[ 69.0  54.3  73.8  47.1 -23.0 -10.6   3.3   5.6  77.1  31.8  81.3 -15.9
 -59.3  73.9  -6.7 -75.3  -5.3 -13.5  20.6  55.3  55.9  32.6  40.4 -45.9]  gupup
[-67.4  13.0  80.2  29.9 -21.1  39.2 -33.5  -7.2  17.3 -22.9  11.1  24.0
  81.3  30.0 -33.8   3.2 -81.4  70.5  39.1 -19.3  56.0 -19.4  42.2  23.7]  pifos
[ 69.0  54.3  73.8  47.1 -23.0 -10.6   3.3   5.6  77.1  31.8  81.3 -15.9
 -59.3  73.9  -6.7 -75.3  -5.3 -13.5  20.6  48.6  39.5  58.9 -17.1 -76.2]  vadom
[-67.4  13.0  80.2  32.3 -21.1 -73.6 -33.5  -7.2  17.3 -22.9  12.9  24.0
  81.3  30.0 -33.8  14.6  35.9  -9.3  15.4 -73.4 -60.2  60.5 -72.6  58.1]  fasom
loc: [23.7]  pifos, 23
loc: [39.1]  pifos, 18
loc: [42.2]  pifos, 22
find: [ 69.0  54.3  73.8  47.1 -23.0 -10.6   3.3   5.6  77.1  31.8  81.3 -15.9
 -59.3  73.9  -6.7 -75.3  -5.3 -13.5  20.6  48.6  39.5  58.9 -17.1 -76.2]  vadom
loc: [12.9]  fasom, 10
loc: [40.4]  gupup, 22

[-18.1  17.2   4.0 -66.5 -15.8] = zavez
[-39.6 -39.4 -60.1  32.1   1.0] = pebam
[-18.1  37.8  36.2  17.3  17.4] = selab
loc: [17.3]  selab, 3
loc: [17.4]  selab, 4
loc: [32.1]  pebam, 3
loc: [-39.4]  pebam, 1
loc: [-60.1]  pebam, 2

[  1.0  44.4 -52.9  -6.8 -17.7 -37.7 -28.6] = zura
[-33.5   7.7   0.7 -37.0   3.2 -15.3 -19.2] = gog
[-14.8  15.2  41.9 -20.9  13.0   5.8  23.1] = Sule
[-13.6  39.1  17.6   1.3  11.2  -2.0 -17.2] = bos
[ 75.2   1.6  40.3 -42.4 -13.3  -7.7  92.7] = vetul
[ 14.1  -3.7  16.0  17.0  16.9   0.6 -13.5] = Fof
[-51.7  39.7  17.4  -5.0  -5.2  -5.2 -13.0] = mor
[  8.5  25.1  54.6 -25.3  -4.6 -29.8  -4.2] = Duk
[-51.2  -3.6  14.9 -16.1  20.2  -3.8  35.1] = befab
[-13.5 -19.6  12.6   9.8 -28.4  41.1  -5.1] = Vinuk
[ 11.1  49.2  49.6  42.2  17.0  18.0 -66.8] = pekib
loc: [-13.6]  bos, 0
loc: [11.1]  pekib, 0
loc: [-4.6]  Duk, 4
loc: [8.5]  Duk, 0
loc: [-51.2]  befab, 0

[ 12.9  -7.9   0.8  66.8  -7.8   7.1   2.0 -40.7 -18.2  43.6] -> masim
[ 28.0  30.4  52.5 -34.2 -25.7 -11.3  38.2   5.8 -12.8 -14.0] -> Sakor
[ 12.9  -7.9   0.8  66.8  -7.8   7.1   2.0 -40.7  -1.1  43.6] -> kozi
[-37.3  -6.5  -2.5 -20.9  -8.7 -48.0 -59.3  16.9  24.3   1.7] -> rim
[ 21.3  28.8  53.0 -39.2 -29.6  -7.5  36.5   4.0 -16.9 -13.8] -> Zesum
[-39.3 -10.4  -6.2 -21.4  -9.7 -43.5 -56.9  18.8  21.0   2.1] -> viri
[ 45.2  18.0  12.3  19.0  12.6  51.4  36.8 -12.3 -42.3  -6.2] -> zab
[51.9 15.2 13.5 18.5  9.3 53.8 35.1 16.7 27.7  9.1] -> zibu
[ 51.9  15.2  13.5  18.5   9.3  53.8  35.1 -14.2  -3.9  37.9] -> tud
[ -5.7   6.9   4.3 -69.5  31.7 -13.1  -0.9  27.7  17.9 -35.8] -> Nevo
[ 51.9  15.2  13.5  18.5   9.3  53.8  35.1 -14.2 -38.5  -1.9] -> dadif
[ 23.6  21.9  53.5 -36.4 -31.4  -9.9  33.8   3.6 -12.4 -12.5] -> femut
loc: [-14.0]  Sakor, 9
loc: [53.0]  Zesum, 2
loc: [18.0]  zab, 1

[-11.4 -16.4  19.5  -5.0] -> fus
[ -4.0 -20.7 -13.4 -20.8] -> vopi
[ 22.3 -27.5 -68.6   7.4] -> Bidev
[ -5.1   0.2  23.5 -16.5] -> lon
[-11.4 -16.4 -14.9  -5.0] -> pof
[  5.2   7.6  31.5 -17.3] -> Zare
[-20.2  12.0  21.5  11.6] -> koz
[  5.5   0.2  11.3 -16.5] -> Neso
[  5.4   7.3  31.1 -15.3] -> rik
[-11.4 -16.4 -50.7  -5.0] -> ninut
loc: [-14.9]  pof, 2
loc: [7.4]  Bidev, 3

[-45.1  19.0 -68.7 -26.9  -9.8  66.0] -> makop
[-12.5 -10.6 -19.2  62.8  36.2 -62.5] -> Nabaz
[-48.4 -68.6  -9.7  62.6 -19.7  69.9] -> nogob
[-48.4 -68.6  -9.7 -38.8  18.4  18.9] -> depal
[ 18.0  11.0  51.0 -24.4  65.9  -0.2] -> bosu
loc: [-62.5]  Nabaz, 5
loc: [62.8]  Nabaz, 3
loc: [18.9]  depal, 5
loc: [18.4]  depal, 4
loc: [36.2]  Nabaz, 4
loc: [65.9]  bosu, 4
loc: [19.0]  makop, 1

[ 33.3  21.2 -51.4 -29.2  17.7   1.6   6.3  56.9  26.9 -20.6  10.0 -10.1
 -14.5  21.6 -19.5  46.3  -3.3 -31.7  29.7  -9.5  26.2  24.9  -5.7] : sodav
[ -7.6  47.8 -28.0  20.9  41.8 -36.1 -19.8   7.0 -19.7 -25.5  77.1  38.4
 -27.9  31.6  12.5  33.4 -29.4 -21.8  14.1  11.7   0.8  26.3 -31.8] : logi
[ 40.6  31.6  22.5 -17.7  19.0  25.7  12.8   1.2  30.6  43.5 -12.1  20.6
  -4.7 -26.3  12.1 -23.6  75.6   1.9 -11.3 -58.7  -0.6   6.6  -8.4] : vab
[ 24.2   3.5   6.7 -49.9  27.9   3.0  10.7  10.8  50.5  28.8  10.9  38.7
  29.9   3.0   0.9  14.1  43.5 -32.1  50.7  31.9 -16.3  -1.2 -46.0] : befe
[ 25.6 -27.1  14.8  17.6   4.8  -8.0 -11.9  13.2  -2.2   6.3 -14.4 -17.7
  17.2 -15.4 -20.2  32.4  35.7 -21.2   9.6 -33.8  29.6  13.6  -9.9] : Ler
[ -2.4  -9.6  24.3  24.8  14.1   2.1  21.8   0.3 -35.4  -0.7  20.7  32.8
  -6.6 -64.9 -55.2  23.4  -0.3 -51.7 -26.0  -9.6   4.9 -22.8  47.7] : Niviz
[ 18.3 -22.1 -30.2 -54.5 -22.3  31.2  44.6  -6.3   6.6 -60.7  37.5  23.9
  -3.7 -11.1  13.0 -14.9  32.5  -8.9   0.8 -41.3 -27.4 -19.2  51.1] : fuzab
[ 24.6  58.1  -6.5   4.7  12.0 -15.4  11.0 -25.5  70.5  42.5 -11.8 -37.5
  24.7  25.0  13.5  31.1  38.2  -3.7  21.8  -1.6  10.2  58.7 -53.2] : Kema
[ 15.0 -21.0  31.8 -23.4   7.4 -20.7  32.1  41.2 -26.5 -27.4 -10.7  17.0
 -22.1 -35.2 -19.3  -9.0  28.4 -26.4   6.9 -13.7  -2.0 -14.6  50.8] : maza
[-24.6   4.2 -17.7  14.6  18.8   7.5 -23.7  -0.1  19.6  19.7  13.5  62.3
 -50.8 -22.6   8.4  44.1 -10.1 -21.9 -10.8  10.3  -9.5   0.8 -35.3] : vute
loc: [31.8]  maza, 2
loc: [14.8]  Ler, 2
loc: [2.1]  Niviz, 5
loc: [7.4]  maza, 4
loc: [13.6]  Ler, 21
loc: [-19.3]  maza, 14
loc: [3.5]  befe, 1

[ -0.1  23.3  -8.0  -1.7 -11.0  -1.9  12.2   1.4 -13.1  -5.9   8.8 -22.6
   4.8 -28.7   0.5  10.1 -25.4  -4.9  -2.1  13.1 -51.5  21.1] = notan
[  1.1  13.0  -2.9  -1.5  -3.2   7.1   6.4   0.0  -3.9  -1.9   4.0  -9.2
   1.0 -10.6   0.1   6.5 -10.5  -1.8  -0.3   3.5 -19.3  11.2] = Kedi
[  0.4  16.1 -16.2  -1.7  -3.2  10.4   8.2  12.1 -14.8   4.9  14.2 -18.8
   4.8 -10.9   0.6  10.0 -27.3  -1.0   1.7   2.0 -29.3  15.1] = besur
[ -0.1  27.7  -2.9   5.1 -15.6  -2.0 -14.2  -1.4  -6.7  -9.5   4.8 -16.0
   0.9 -33.0   0.6   9.1 -29.3  -2.8  -8.9  32.1 -66.5  18.0] = Bef
[ -8.3  33.2 -14.1   2.1 -15.7  16.4  11.1   8.2 -23.9  -9.3  17.0 -27.3
  11.7 -31.6  -0.3  13.3 -43.3  -4.5  -6.6  20.0 -67.6  26.3] = mesu
[ -8.1  27.5 -10.1   1.1 -14.6  14.4   9.7   6.0 -20.2  -7.0  16.6 -27.3
   9.0 -29.0   0.7  11.8 -38.3  -4.9  -5.4  20.5 -62.4  25.5] = beke
loc: [11.8]  beke, 15
loc: [27.7]  Bef, 1
loc: [-2.0]  Bef, 5
loc: [-66.5]  Bef, 20
loc: [-14.1]  mesu, 2

[-19.6  33.2 -12.0   4.7  36.7  -8.1 -26.3 -14.0  -9.0 -20.7   3.7 -17.8
  28.5   6.1  -3.0 -13.0 -14.4  19.9  29.0   2.9  13.5 -28.3   0.1 -32.5
  -3.2 -14.8 -21.1 -32.5   7.7  12.5  26.3  29.4   8.0   8.4   6.3 -12.7
  -2.2  23.8   0.6   5.8 -37.9  -3.1 -28.2  23.6  27.1   1.4  11.3  10.5
 -16.9   4.9   5.2   4.7  12.8 -31.4  12.3  -4.6  -9.9   0.0  17.8   4.2
 -27.9 -15.8  25.3] : guzok
[-67.4  51.1 -35.6 -36.4  20.5  22.6 -28.9  14.3 -34.6 -67.2  51.7 -49.9
  57.7 -36.4  23.9 -63.3  29.4  -5.2  54.8 -42.9 -26.5 -55.0  -1.0 -57.3
  17.1 -31.6  14.4 -58.2 -26.0  12.1  22.8  32.2  46.5  56.8  44.5 -45.2
   6.6  49.5  40.6 -35.8 -49.9  38.9 -59.8  58.3  57.7  20.3   4.5  39.3
   1.6 -42.1   0.4  56.2  54.8 -55.0  50.7  -9.0 -49.6 -48.5  18.2  29.1
 -69.1 -64.2  53.8] : tafos
[-30.2  34.1  10.2 -35.7   5.8  37.0 -18.1 -20.9 -45.2 -23.1  26.3 -45.3
  20.8 -32.9 -16.8 -21.4  11.2 -14.5  13.3 -10.8 -20.4 -33.2 -35.9 -42.2
  42.2  20.8  19.4 -12.4 -25.0  39.5  20.5   7.2  42.7  14.7  -1.0 -40.3
 -11.8   3.1  41.4  -5.2 -26.8  23.9  -6.9  18.0  22.8  44.3  25.4  44.3
  -4.2 -18.2  34.4  21.7   6.0  -7.1  41.2 -36.4  -7.6 -13.6  34.8  44.7
 -25.8 -30.9  30.3] : ladan
[-22.1  32.5  17.4 -10.7  22.2   6.1 -43.6 -26.5 -19.1 -24.1  -1.2 -35.5
  29.7  -9.0 -21.7 -17.8 -13.6  21.3  25.4   0.7  12.2 -39.5  -2.8 -35.2
  14.3   3.5 -13.9 -25.0  12.4  25.6  34.9  30.9  17.8   6.3  -9.5 -33.5
 -29.5  15.9  12.5  11.5 -37.5   8.5 -10.6  26.3  30.9  19.8  31.7  25.0
 -29.3   6.5  24.6   5.3   0.7 -25.9  17.4 -31.0   4.5  -3.7  34.0  24.1
 -26.5 -19.9  35.7] : Masu
[-18.3   4.2  -4.9  -6.2  -5.2  -2.3 -10.9  -0.7  -9.5 -19.7  -1.6 -10.2
   9.9  -8.3  -4.2 -17.6  -0.5   0.1   9.1 -11.5  -7.2 -17.4   9.6 -12.1
  -3.4  -9.9  -1.1 -11.8  -2.7  -2.1   8.9   8.6   0.6   4.9   2.8 -20.1
 -10.3  11.3  -0.7  -8.7 -12.3  10.5 -12.9   7.8   7.3  -2.7   7.0   4.9
 -10.2  -9.0  -6.5   9.7   8.0 -16.3   2.8  -7.9  -8.9 -14.9   3.4   0.8
 -18.0 -14.0   9.5] : Zet
loc: [-34.6]  tafos, 8
loc: [-28.3]  guzok, 21
loc: [-18.2]  ladan, 49

[-24.2 -11.1 -24.1  10.3] -> sed
[-36.8 -11.2 -24.4  83.1] -> Zepok
[ 43.6 -26.7   0.6  -7.7] -> dig
[  3.8  -8.4   4.5 -74.1] -> Zigob
[-22.2  10.4  10.3  30.5] -> Budu
[ -7.8   1.9 -51.7 -41.8] -> Tus
[28.4 44.8 30.4 -0.6] -> Fasi
loc: [30.5]  Budu, 3
loc: [-24.2]  sed, 0
loc: [-41.8]  Tus, 3
loc: [-11.1]  sed, 1
loc: [-24.1]  sed, 2
loc: [-7.7]  dig, 3
loc: [-36.8]  Zepok, 0

[-16.3  21.4  -4.7  21.6   5.5   1.4  -2.9  -1.8] = Nune
[ 15.0 -36.1 -28.8  -9.5   1.9   2.5  13.3  10.8] = sile
[-22.7  31.2  38.2  -8.7   7.4   0.2 -32.7 -11.5] = vapa
[-20.7   3.1 -48.3  16.9  10.6   6.8  24.8  14.4] = talal
[-34.0  42.7 -11.4  18.0  -5.1  -9.4 -24.2  -7.4] = nivek
[-27.9  25.6  11.5   7.5  22.8   8.5 -10.2   4.9] = munir
[-34.0  42.7 -11.4  18.0  -6.2  11.6  -6.1  -0.4] = zut
[  9.1  14.9  67.9 -21.7  -1.1  -2.3 -39.8 -17.3] = Sil
[  9.4 -23.2  20.5   2.3 -17.8 -24.2   3.8  -3.7] = firuz
[  8.6 -28.2  -1.7  15.4  -1.7   4.2  38.3  16.4] = tolu
loc: [-9.5]  sile, 3
loc: [7.4]  vapa, 4
loc: [-1.8]  Nune, 7
loc: [-6.1]  zut, 6

[-33.4 -24.1  57.8 -13.2  65.6  45.2 -24.2 -55.0 -63.7  56.9   7.9] : Vata
[-14.5   6.3   3.9   1.8   6.9  15.0 -20.3  -5.1   1.7  16.8   2.3] : nutov
[-33.4 -50.3  57.8 -13.2  65.6  45.2 -32.6 -55.0 -63.7  56.9   7.9] : bavaf
[-43.4 -13.9  49.8 -35.3  54.2  73.5 -50.2 -59.0 -61.7  68.7  11.0] : pezi
loc: [-50.2]  pezi, 6
loc: [-43.4]  pezi, 0

[ 2.4  5.1 -0.8 -5.9 -8.4  5.0 -7.6  3.7 -4.7 -2.7 13.5  5.9] -> Keta
[-45.1  60.9 -29.3  80.2  53.7  33.3  63.6   4.4 -81.1  18.5   8.0  13.4] -> Tuni
[-4.6  0.0 13.6  3.5  0.6  1.7 -9.8 -0.5 -4.6  9.8 -7.2  0.0] -> kep
[ 24.7  17.5  49.2  18.4   9.8  66.9 -12.7  89.3  53.9 -61.8 -36.4  -8.7] -> sefad
[ 2.1 11.2  5.1 -7.8  6.7  6.4 -5.9 -4.7 -0.8  2.3  4.5  7.1] -> Nizep
[ 12.0  12.0  10.4   2.5   4.2  -0.3  -0.1 -14.2  -0.6  -2.2   6.9   8.6] -> tetu
[-0.7  5.3 -8.8  1.0  3.0 11.3 -2.2  0.4  5.6  0.6  0.1  1.8] -> mup
loc: [18.5]  Tuni, 9
loc: [-8.8]  mup, 2
loc: [1.0]  mup, 3
loc: [4.5]  Nizep, 10
loc: [8.6]  tetu, 11
loc: [5.0]  Keta, 5
loc: [11.2]  Nizep, 1

[ 33.4  33.5  10.1   5.3 -17.1  17.1  20.8] : Nop
[-66.8  24.1  39.4 -31.0   7.5  -1.5   3.6] : bap
[-26.1   1.3   6.0 -15.1   1.8   1.1  -5.0] : nuvas
[-37.3   7.6  22.9 -89.7  20.8  25.4 -26.2] : mizo
loc: [10.1]  Nop, 2
loc: [-26.1]  nuvas, 0
loc: [7.6]  mizo, 1
loc: [33.5]  Nop, 1
loc: [-26.2]  mizo, 6

[-18.1 -19.2 -40.8 -31.3 -18.8  -8.9  -8.2  53.2   7.6 -34.3 -16.6  13.3
  35.9 -15.7  49.0 -40.1 -37.9 -16.0 -31.1 -34.3  -5.6  18.9] = Ribir
[ 76.2  79.5  38.5  79.6 -49.5  35.6  38.1  41.9  -9.3  75.8 -65.7  -0.4
 -14.5 -20.8 -13.0  71.2  79.7 -73.8 -19.4 -53.4 -34.2  58.8] = Kun
[  7.0 -30.2 -39.7 -25.1 -51.0 -48.5 -26.4  14.7  -9.1 -19.4 -53.1 -40.3
 -54.8 -43.6 -91.6 -32.9 -40.7 -41.7 -31.5 -54.1 -21.5 -11.7] = Kam
[ 73.1 -47.9  19.3  58.6 -35.1  37.6  37.8  70.9  11.5  68.0 -58.1  47.2
 -25.9  -7.6 -13.0  62.7  65.9 -63.8 -30.9 -47.1 -54.3  80.0] = bivo
[-44.6 -77.0 -80.2 -44.0 -50.5 -10.2  30.6  42.8  64.6  -0.3 -40.3 -93.5
  29.0 -35.1 -82.0 -20.1 -49.0 -58.3 -78.3 -71.6  87.9 -84.9] = Nefe
loc: [80.0]  bivo, 21
loc: [-0.3]  Nefe, 9
loc: [79.6]  Kun, 3

[ -8.6   3.6   9.7   5.2   3.7   2.9   3.8 -14.7  -3.8  -2.1  45.5  -1.0
  19.1   4.4]  Vegu
[ 13.7   5.9  -1.7   4.5   3.5   0.0  -4.1   9.1 -14.8   3.3 -35.9   7.7
   7.0   4.0]  Pamuz
[  1.7 -27.9  12.9  -4.3   3.0  -4.3  -2.7  -2.5  14.8   3.1  13.7   6.2
   7.6  -7.1]  Mobo
[ 3.2 15.5  3.5 -3.4 15.3 -6.1 -8.5 12.8 12.6  1.1 -4.8 11.9 -4.5  0.6]  Teril
[ -0.7   2.1  -1.5  10.4 -12.8   2.6  -1.8 -21.6  25.4  11.0 -44.3  -3.6
 -16.3  -7.6]  Kigi
[  8.1   7.7  10.0   8.1   4.5  -7.8   8.9 -28.0   5.8   2.5  74.1  -4.0
  -5.8  -2.2]  Fabig
[-13.9 -12.4  -5.0  -6.0  -3.3 -10.6   1.3 -13.7  -1.0 -13.3  -0.8   2.5
 -12.5  -4.1]  nipa
[-3.5 11.1 -4.8 -0.9 -9.1  2.0 -2.9 -4.0  5.6 -8.1 10.4 13.5 -6.0  2.7]  Gazos
[ 20.1   7.3  -8.4   3.0 -14.9 -10.3  10.0  -6.6 -21.5 -14.7 -78.4   5.0
   6.0  -3.3]  fes
loc: [-13.9]  nipa, 0
loc: [3.7]  Vegu, 4

